cols: V S B R
foziv: [-208 -453 -703 -842]
Paneb: [-702 -113 -509 -720]
Ses: [-208 -661 -703 -842]
tadu: [-646 -77 238 -516]
chg Paneb: [-702 -113 -510 -720] | 2, [-509]
col: [-703 -509 -703] | B
col: [-208 -702 -208] | V

cols: U H P Q N K
Duru: [-510 -725 -417 -334 -679 511]
raza: [364 -489 163 280 657 -74]
vos: [-900 -456 -56 401 559 -808]
Zazi: [-371 -658 -73 -728 347 -98]
Deg: [-312 -609 732 291 236 -200]
Vodud: [-182 -267 474 295 -129 633]
beve: [-212 -207 621 276 606 752]
col: [-900 -371] | U
col: [-609 -267] | H
chg raza: [364 -489 162 280 657 -74] | 2, [163]
chg Zazi: [-371 -658 -73 -728 348 -98] | 4, [347]

cols: C J Z W X A G D T
puv: [151 440 -680 339 -239 -97 -445 152 -104]
ded: [366 -510 -119 -376 243 -67 435 373 390]
dudib: [150 441 -697 331 -222 -95 -429 143 -117]
Sedep: [-145 268 454 187 -690 71 -374 221 302]
Rine: [-110 249 -765 62 454 8 -163 -241 -374]
kogiz: [-163 112 -685 -3 596 41 -162 -319 -310]
norop: [376 -473 -92 -375 188 -81 517 400 325]
ded | [366 -510 -119 -376 243 -67 435 373 390]
col: [-97 -67 -95 71 8] | A
chg Rine: [-110 249 -765 63 454 8 -163 -241 -374] | 3, [62]
col: [-445 435 -429] | G

cols: Y L M E
saso: [-176 -494 -454 79]
gitus: [563 -818 -360 -252]
Riv: [-176 -494 -338 -459]
chg Riv: [-175 -494 -338 -459] | 0, [-176]
col: [-818 -494] | L

cols: Tomo Guzi zesu Ruva Rerum
velub: [0 24 -132 -374 -745]
lepar: [-22 119 -129 -195 -272]
Vur: [-581 583 -260 -240 -392]
Revu: [493 -154 6 75 -88]
Rosi: [-120 282 401 -315 -27]
chg Revu: [492 -154 6 75 -88] | 0, [493]
chg velub: [0 25 -132 -374 -745] | 1, [24]
Revu | [493 -154 6 75 -88]

cols: Zula fur Mupel goriv kuvu gamo Mos tido mez
Tazu: [331 -70 490 484 77 243 -561 145 -389]
zati: [-294 -373 475 -340 -147 -540 471 142 7]
zir: [-675 -389 359 -172 227 -239 474 -103 -201]
nese: [-175 -256 307 384 120 314 252 247 -762]
taru: [188 806 -162 187 -69 -215 -385 269 351]
Zof: [451 -28 529 332 -595 -173 309 96 -267]
vuvus: [398 -31 806 290 -3 -145 -480 -27 -125]
vuvus | [398 -31 806 290 -3 -145 -480 -27 -125]
col: [-173 -145] | gamo
chg Zof: [451 -28 529 332 -595 -173 310 96 -267] | 6, [309]
chg zati: [-294 -373 476 -340 -147 -540 471 142 7] | 2, [475]
chg Tazu: [331 -70 490 484 77 242 -561 145 -389] | 5, [243]
col: [-540 -239] | gamo
chg taru: [187 806 -162 187 -69 -215 -385 269 351] | 0, [188]

cols: lufa Pesan vuko leles
Guni: [-278 -377 -195 615]
Tam: [-278 -377 -195 -355]
sar: [-61 -424 -771 101]
sar | [-61 -424 -771 101]
col: [-355 101] | leles
chg Guni: [-278 -376 -195 615] | 1, [-377]
Guni | [-278 -377 -195 615]

cols: nal vaso dadek Velig mimag budir ter madak
fotef: [-186 277 120 387 609 -334 271 767]
vokez: [-186 98 120 387 609 -334 271 767]
pib: [-186 98 120 387 569 -334 271 767]
supi: [184 659 445 488 -175 124 -499 -555]
pib | [-186 98 120 387 569 -334 271 767]
chg fotef: [-186 277 120 387 609 -334 272 767] | 6, [271]
supi | [184 659 445 488 -175 124 -499 -555]

cols: Kar poraf dufep lek
Pid: [-44 -50 -41 437]
Timen: [315 -33 298 739]
fab: [-93 -415 -242 548]
sobit: [483 -163 10 540]
gepaz: [-24 -57 47 383]
tisi: [-40 -605 171 493]
kasi: [-556 337 133 718]
guzol: [-24 -27 32 410]
bonuv: [-41 -49 -116 464]
peri: [-72 183 -403 241]
col: [-41 298 -242 10 47 171 133 32 -116] | dufep
Timen | [315 -33 298 739]
chg gepaz: [-24 -58 47 383] | 1, [-57]
chg Timen: [315 -33 299 739] | 2, [298]
col: [-93 483 -24 -40 -556 -24 -41 -72] | Kar
chg kasi: [-556 336 133 718] | 1, [337]
col: [-44 315 -93 483 -24] | Kar

cols: lus fika ruzu zin Lis
zuliz: [-696 96 -827 -187 -277]
dure: [40 -405 174 112 71]
Guga: [-651 -704 -256 314 881]
tiper: [-439 719 -112 -258 -575]
gef: [374 -288 -466 411 134]
gak: [506 -639 -563 -878 250]
zapo: [-603 204 -480 -130 -436]
meb: [-765 427 175 -721 -334]
niki: [-119 489 52 557 -578]
tiper | [-439 719 -112 -258 -575]
zapo | [-603 204 -480 -130 -436]
chg zapo: [-603 204 -480 -130 -437] | 4, [-436]

cols: kibi Fis Nulo lamo fufav ruzis mol Bura
Mosol: [316 -210 758 -241 -383 -320 15 -597]
mur: [-173 -150 56 -24 327 -207 91 -282]
dape: [-441 -217 -452 192 551 -382 83 -100]
zevuz: [293 -125 579 -154 -201 -243 27 -489]
dape | [-441 -217 -452 192 551 -382 83 -100]
col: [-382 -243] | ruzis
col: [316 -173 -441] | kibi
zevuz | [293 -125 579 -154 -201 -243 27 -489]
chg dape: [-441 -217 -453 192 551 -382 83 -100] | 2, [-452]
chg mur: [-173 -150 56 -24 327 -207 91 -281] | 7, [-282]

cols: Vato soso matab gefu Kulum muvaz petus Pup
dep: [-101 -354 190 357 92 -134 53 -968]
mafu: [-107 -62 46 -66 163 -57 -43 -125]
rapoz: [-91 -76 18 -66 79 -8 153 -281]
talo: [44 51 -10 168 2 95 -286 257]
bureg: [-16 16 33 66 -4 108 -130 245]
zizat: [-357 68 -264 -483 -252 98 164 531]
bag: [-71 -141 105 240 92 -18 -194 -502]
Roven: [2 -40 -6 -31 -12 102 -4 -39]
chg bag: [-71 -141 104 240 92 -18 -194 -502] | 2, [105]
chg rapoz: [-91 -76 19 -66 79 -8 153 -281] | 2, [18]

cols: Sov tulun veb siniz bidu Giva
Bulus: [141 -413 -121 -184 -244 -192]
migik: [40 641 20 324 -110 334]
fesu: [-2 50 -72 99 -104 169]
gav: [-51 429 152 -141 170 -969]
sevi: [-151 -68 128 118 128 -128]
fesu | [-2 50 -72 99 -104 169]
col: [152 128] | veb
chg Bulus: [141 -413 -121 -184 -245 -192] | 4, [-244]
chg gav: [-51 429 152 -141 170 -968] | 5, [-969]

cols: lepa lisum Fero zal dutur bivut zod
Mitu: [731 514 22 -337 68 171 -301]
Lusis: [731 514 22 -337 68 -681 -109]
faloz: [295 130 -394 -442 284 459 548]
bugi: [731 514 -111 -337 68 171 -301]
tuf: [-174 -364 359 -103 -776 326 -187]
chg tuf: [-174 -365 359 -103 -776 326 -187] | 1, [-364]
col: [-109 548 -301] | zod
faloz | [295 130 -394 -442 284 459 548]
tuf | [-174 -364 359 -103 -776 326 -187]

cols: bip Rafe morit nove gen bonev Korer Risa
mavot: [733 -543 -560 -201 789 -590 48 -246]
Zisi: [-109 89 135 -181 139 186 116 -32]
fanur: [-28 -67 -464 -201 193 126 116 -67]
fova: [-28 12 210 -479 234 926 194 -234]
Naza: [137 89 -348 -201 30 54 160 -10]
Puba: [11 114 33 -201 -9 -20 -100 274]
zes: [-182 0 513 37 491 305 116 8]
vonaf: [98 137 147 -420 132 46 -36 88]
kipi: [733 -543 -560 -201 789 -590 191 -246]
bisig: [-167 163 236 -177 251 58 329 -10]
col: [137 -543 163] | Rafe
vonaf | [98 137 147 -420 132 46 -36 88]
col: [-181 -201 -479 -201 -201 37 -420] | nove

cols: nuv dakag Fovor ruzom Varu Bago kigef
nukat: [148 -27 34 962 164 -47 430]
bubun: [-282 256 345 3 -248 374 948]
Ruzen: [148 -506 -354 3 -157 -229 -655]
Non: [148 -470 -483 -54 -157 -269 972]
dila: [148 145 43 -729 -18 134 666]
col: [-157 -18] | Varu
nukat | [148 -27 34 962 164 -47 430]

cols: biv ser Bov Sobez zese
Fati: [413 -643 -363 -175 -330]
Vola: [163 153 301 118 305]
kanel: [622 -105 270 -173 243]
mif: [645 -324 185 -330 143]
sel: [376 -932 -553 -507 -652]
bifu: [-509 -232 155 -476 502]
sel | [376 -932 -553 -507 -652]
kanel | [622 -105 270 -173 243]

cols: sodos mub dap miki fefi kig
kol: [106 -39 265 -145 -292 57]
Fadeb: [153 -94 401 -203 -451 203]
dun: [130 31 10 67 -231 364]
Todo: [-58 -92 125 -120 -116 -140]
Ril: [-123 -211 269 -246 -213 -66]
vodu: [49 -26 291 -184 -212 13]
bebe: [105 -49 29 12 -160 246]
sulin: [6 198 -119 105 208 -81]
tal: [355 61 -224 327 -358 846]
Kupe: [-2 234 -235 184 312 -24]
chg vodu: [49 -26 291 -184 -211 13] | 4, [-212]
chg bebe: [105 -49 29 12 -161 246] | 4, [-160]

cols: Fune gup benod tun lafid pufo
pefi: [594 -573 -57 832 528 253]
Vob: [-277 121 374 -922 -361 -450]
Mezi: [-548 291 748 -685 37 -342]
lami: [394 -546 309 823 573 346]
bulos: [650 -573 -57 832 528 253]
col: [594 -277] | Fune
chg Vob: [-277 121 374 -922 -360 -450] | 4, [-361]
col: [-57 374 748] | benod
chg pefi: [594 -573 -58 832 528 253] | 2, [-57]
chg lami: [394 -546 309 823 573 345] | 5, [346]
col: [528 -361] | lafid

cols: Dup riniv vebug Fisap mebi Fulub momug
Luk: [53 498 471 306 296 -177 449]
fimab: [-453 -700 -441 -149 -221 -104 -604]
pibu: [173 655 486 237 367 -138 574]
lufiv: [82 611 534 343 152 -177 498]
Kek: [-97 -164 5 69 37 19 -138]
Nivos: [161 238 196 127 102 -101 275]
tepu: [413 333 179 -33 -36 183 296]
Nivos | [161 238 196 127 102 -101 275]
col: [-221 367 152 37 102 -36] | mebi
col: [-441 486 534 5 196 179] | vebug
col: [534 5 196 179] | vebug
col: [-104 -138 -177] | Fulub
chg lufiv: [82 611 534 343 151 -177 498] | 4, [152]

cols: malu fila raz mamik dabaf
Fibus: [97 35 -829 223 -472]
dinup: [-250 128 10 -757 -334]
leb: [-17 -24 178 -356 -467]
gudi: [-1 -2 358 -464 -46]
fogis: [17 -135 456 -39 -233]
tob: [-58 -41 507 -720 -208]
chg dinup: [-250 128 10 -757 -333] | 4, [-334]
col: [-472 -334 -467 -46] | dabaf
gudi | [-1 -2 358 -464 -46]

cols: Fif Ruk Vevad popep tada
latum: [263 -332 321 -13 120]
laras: [165 398 795 118 5]
zile: [165 398 795 118 -420]
mupet: [-295 -28 -639 316 281]
latum | [263 -332 321 -13 120]
chg mupet: [-295 -28 -639 317 281] | 3, [316]

cols: Sese nole vef Vuvo zuro sufa mit Vof Gul
Pedur: [-617 -470 505 -156 764 6 -585 573 -46]
bal: [133 670 278 368 -745 613 199 -6 -672]
ribe: [-81 48 -373 -101 -249 -58 -651 -122 -729]
chg bal: [133 670 278 368 -745 613 198 -6 -672] | 6, [199]
chg Pedur: [-617 -470 505 -156 764 6 -585 572 -46] | 7, [573]
chg bal: [133 670 278 368 -745 613 199 -5 -672] | 7, [-6]
col: [505 278] | vef
ribe | [-81 48 -373 -101 -249 -58 -651 -122 -729]

cols: Norom zuvaz Lozo Defe
pul: [-114 -451 455 282]
zikal: [82 404 -202 576]
Rep: [14 -515 453 305]
Nunop: [-42 -766 681 60]
Vobi: [-313 179 -117 198]
Sir: [-68 -839 768 185]
bez: [-109 -377 149 -863]
Rep | [14 -515 453 305]
col: [-114 82 14] | Norom
col: [14 -42] | Norom

cols: buf rufur dadi kul Vaf Fenag Beguk Fofit razin Kitav
peme: [255 330 -33 -22 81 298 58 -105 444 23]
neba: [403 149 54 7 114 97 -5 -11 32 57]
duf: [403 149 54 7 114 97 -5 -22 88 44]
buse: [403 495 54 7 114 97 -5 -22 88 44]
rupok: [164 -32 26 -96 80 15 127 -231 869 -159]
Vesuz: [463 521 -31 155 73 500 69 88 213 89]
col: [57 44] | Kitav
col: [-33 54] | dadi
peme | [255 330 -33 -22 81 298 58 -105 444 23]

cols: gar fitad sulop Fot
garu: [-190 226 -299 -94]
gobaz: [47 147 -924 -15]
taza: [251 -431 -161 681]
Zav: [288 -273 -497 343]
col: [-190 47 251] | gar
col: [-161 -497] | sulop
col: [226 147] | fitad
chg garu: [-190 226 -299 -93] | 3, [-94]
garu | [-190 226 -299 -94]

cols: tuvap moli gomi pona gari Virof
zez: [275 303 408 -731 303 391]
kilog: [-457 510 354 -218 309 253]
Rab: [-132 111 181 -327 320 281]
zatik: [279 477 213 105 144 -14]
fon: [16 19 -62 71 66 127]
Kobof: [51 77 95 97 234 135]
Rab | [-132 111 181 -327 320 281]
chg Kobof: [51 77 96 97 234 135] | 2, [95]

cols: duki pem Des lapam
guvov: [184 57 -44 -93]
tupi: [-185 -3 -39 -17]
Fes: [2 20 33 215]
bavom: [-93 47 -53 178]
Vebof: [-240 -12 -571 -849]
bolo: [-496 -100 342 304]
col: [47 -12] | pem
col: [2 -93 -240 -496] | duki
guvov | [184 57 -44 -93]
bolo | [-496 -100 342 304]
col: [-39 33 -53] | Des
chg Fes: [2 20 34 215] | 2, [33]

cols: tubop zaz kabif kep gimif
nogar: [55 -82 65 -61 19]
Kod: [1 70 -41 -92 80]
libed: [-142 -152 56 581 -460]
nufal: [-190 -513 -271 -603 836]
gilu: [-95 -235 -125 -327 646]
geg: [-31 -74 -37 -78 110]
chg nufal: [-190 -513 -271 -604 836] | 3, [-603]
col: [65 -41 56] | kabif

cols: tonib Digu Mil mim liru muv pudeg
Rodok: [203 209 377 215 516 -148 -667]
letem: [203 209 377 215 516 -339 -529]
pugo: [249 703 -187 215 516 -148 -551]
mikof: [-716 -318 -187 -430 408 -327 -61]
col: [-529 -551] | pudeg
which: [203 209 377 215 516 -148 -667] | Rodok
col: [516 516 408] | liru
chg Rodok: [204 209 377 215 516 -148 -667] | 0, [203]
chg Rodok: [203 209 377 214 516 -148 -667] | 3, [215]

